Here is a tiny trained network, its code and every weight. The questions are about switching its units off for an input and a class, where a switched-off unit gives its printed mean instead of its output.

import numpy as np


def w(rows, s, z=0):
    codes = np.array(rows[::2]) - 128.0
    scale = np.full(codes.shape[1], s)
    scale[-1] = z or s
    return codes * scale


def f(y):
    return y / 2 * (1 + np.tanh(0.7978845608 * (y + 0.044715 * y**3)))


def log_softmax(a):
    a = a - a.max(-1, keepdims=True)
    return a - np.log(np.exp(a).sum(-1, keepdims=True))


def net(x, mask):
    res = np.array(x, float).reshape(1, 6) / 4 @ E
    y = f(res @ A[0][:, :-1].T + A[0][:, -1])
    res = res + np.where(mask, y, B[0][:, -1]) @ B[0][:, :-1]
    return log_softmax(res[-1] @ U[:, :-1].T + U[:, -1])


A, B = {}, {}
E = w([
[102,156,7,105,138],'x0',
[198,90,106,103,185],'x1',
[41,105,152,108,73],'x2',
[168,96,124,47,117],'x3',
[115,46,120,110,153],'x4',
[127,40,102,211,104],'x5',
],0.013)
A[0] = w([
[140,217,96,99,105,191],'n1',
[122,176,106,51,95,54],'n2',
[112,201,99,9,86,116],'n3',
[221,100,93,96,215,102],'n4',
[102,83,37,63,194,185],'n5',
[197,92,161,127,66,255],'n6',
[176,93,27,117,155,54],'n7',
[60,125,63,203,129,83],'n8',
[62,66,135,117,149,232],'n9',
[131,219,105,85,178,59],'n10',
],0.011,0.0027)
B[0] = w([
[78,178,105,91,207,219],'n1',
[43,94,91,90,134,194],'n2',
[2,117,109,65,146,246],'n3',
[232,155,107,219,163,253],'n4',
[183,13,187,57,27,240],'n5',
[106,63,149,43,232,199],'n6',
[223,139,102,24,76,228],'n7',
[146,239,164,217,12,215],'n8',
[90,100,147,143,59,198],'n9',
[101,91,146,101,203,220],'n10',
],0.009,0.011)
U = w([
[209,138,151,147,214,143],'0',
[108,176,66,124,102,157],'1',
[69,194,117,106,226,86],'2',
[75,175,127,253,88,111],'3',
[172,167,115,157,87,2],'4',
[154,198,198,118,95,223],'5',
[88,88,217,82,129,161],'6',
[153,85,102,85,137,91],'7',
],0.013,0.0088)

Each question gives the input, the list of numbers given to net, and the class t.
The units are the neurons (one row each of A and B). Each row of codes is followed by its name. A weight is (code - 128) times the scale printed after its matrix; where a second scale follows, it is the last column's (A, B and U).
mask holds one flag per neuron, in row order. A switched-off neuron (its flag False) gives its mean, the last column of its row in B, instead of its output. The means were averaged over made-up inputs and are rounded, as every weight is.
A unit's drop is (log p(t) with every unit on - log p(t) with that unit switched off) / (log p(t) with every unit on - log p(t) with every unit switched off).
The circuit of an input: a set's keep is (log p(t) with only the set's units on - log p(t) with every unit switched off) / (log p(t) with every unit on - log p(t) with every unit switched off). Starting from all 10 units, units are removed one at a time, each time the one whose removal leaves the highest keep (on an exact tie, the one counted first), for as long as the keep stays at least 0.8.
units of the circuit, in order: the units of the circuit, biggest drop first
most important unit: the unit with the biggest drop
top k neurons: the k neurons with the biggest drops, biggest first
drop when u is switched off: that unit's drop, to one decimal
input [-1,-1,-5,-4,2,-6], class 2: most important unit => n5
input [-3,-2,-3,0,2,-1], class 0: units of the circuit, in order => (n3, n5)
input [7,-5,-8,-6,3,4], class 4: units of the circuit, in order => (n7, n3, n8)
input [6,4,-5,-6,-2,8], class 4: units of the circuit, in order => (n7, n8)
input [8,7,3,-7,-8,7], class 5: units of the circuit, in order => (n7, n8, n5)
input [7,4,8,-6,7,4], class 5: units of the circuit, in order => (n8, n5)
input [-7,-6,-7,-5,-1,-1], class 0: units of the circuit, in order => (n8, n3)
input [-8,0,-3,-4,-6,4], class 0: units of the circuit, in order => (n3, n8)
input [-2,2,-1,-6,-3,4], class 3: top 2 neurons => (n7, n5)
input [-2,1,-7,-7,-8,1], class 2: top 4 neurons => (n5, n4, n1, n7)
input [0,0,-5,8,-1,8], class 0: top 4 neurons => (n4, n3, n2, n9)
input [1,7,-4,5,6,4], class 0: top 2 neurons => (n4, n3)
input [-4,-8,-5,-1,-1,5], class 3: top 2 neurons => (n7, n5)
input [7,3,-1,-5,3,2], class 4: most important unit => n8
input [4,-1,5,-5,2,-2], class 3: top 2 neurons => (n8, n7)
input [8,7,1,-8,2,-3], class 5: top 2 neurons => (n8, n6)
input [8,-1,3,4,6,-8], class 6: top 2 neurons => (n5, n3)
input [-3,1,-6,7,2,8], class 0: drop when n4 is switched off => 0.6
input [8,-1,-8,-2,3,4], class 4: drop when n8 is switched off => 0.3
input [5,-7,2,-4,8,-2], class 3: units of the circuit, in order => (n8)
input [-4,-5,1,-2,-3,2], class 3: drop when n7 is switched off => 0.5
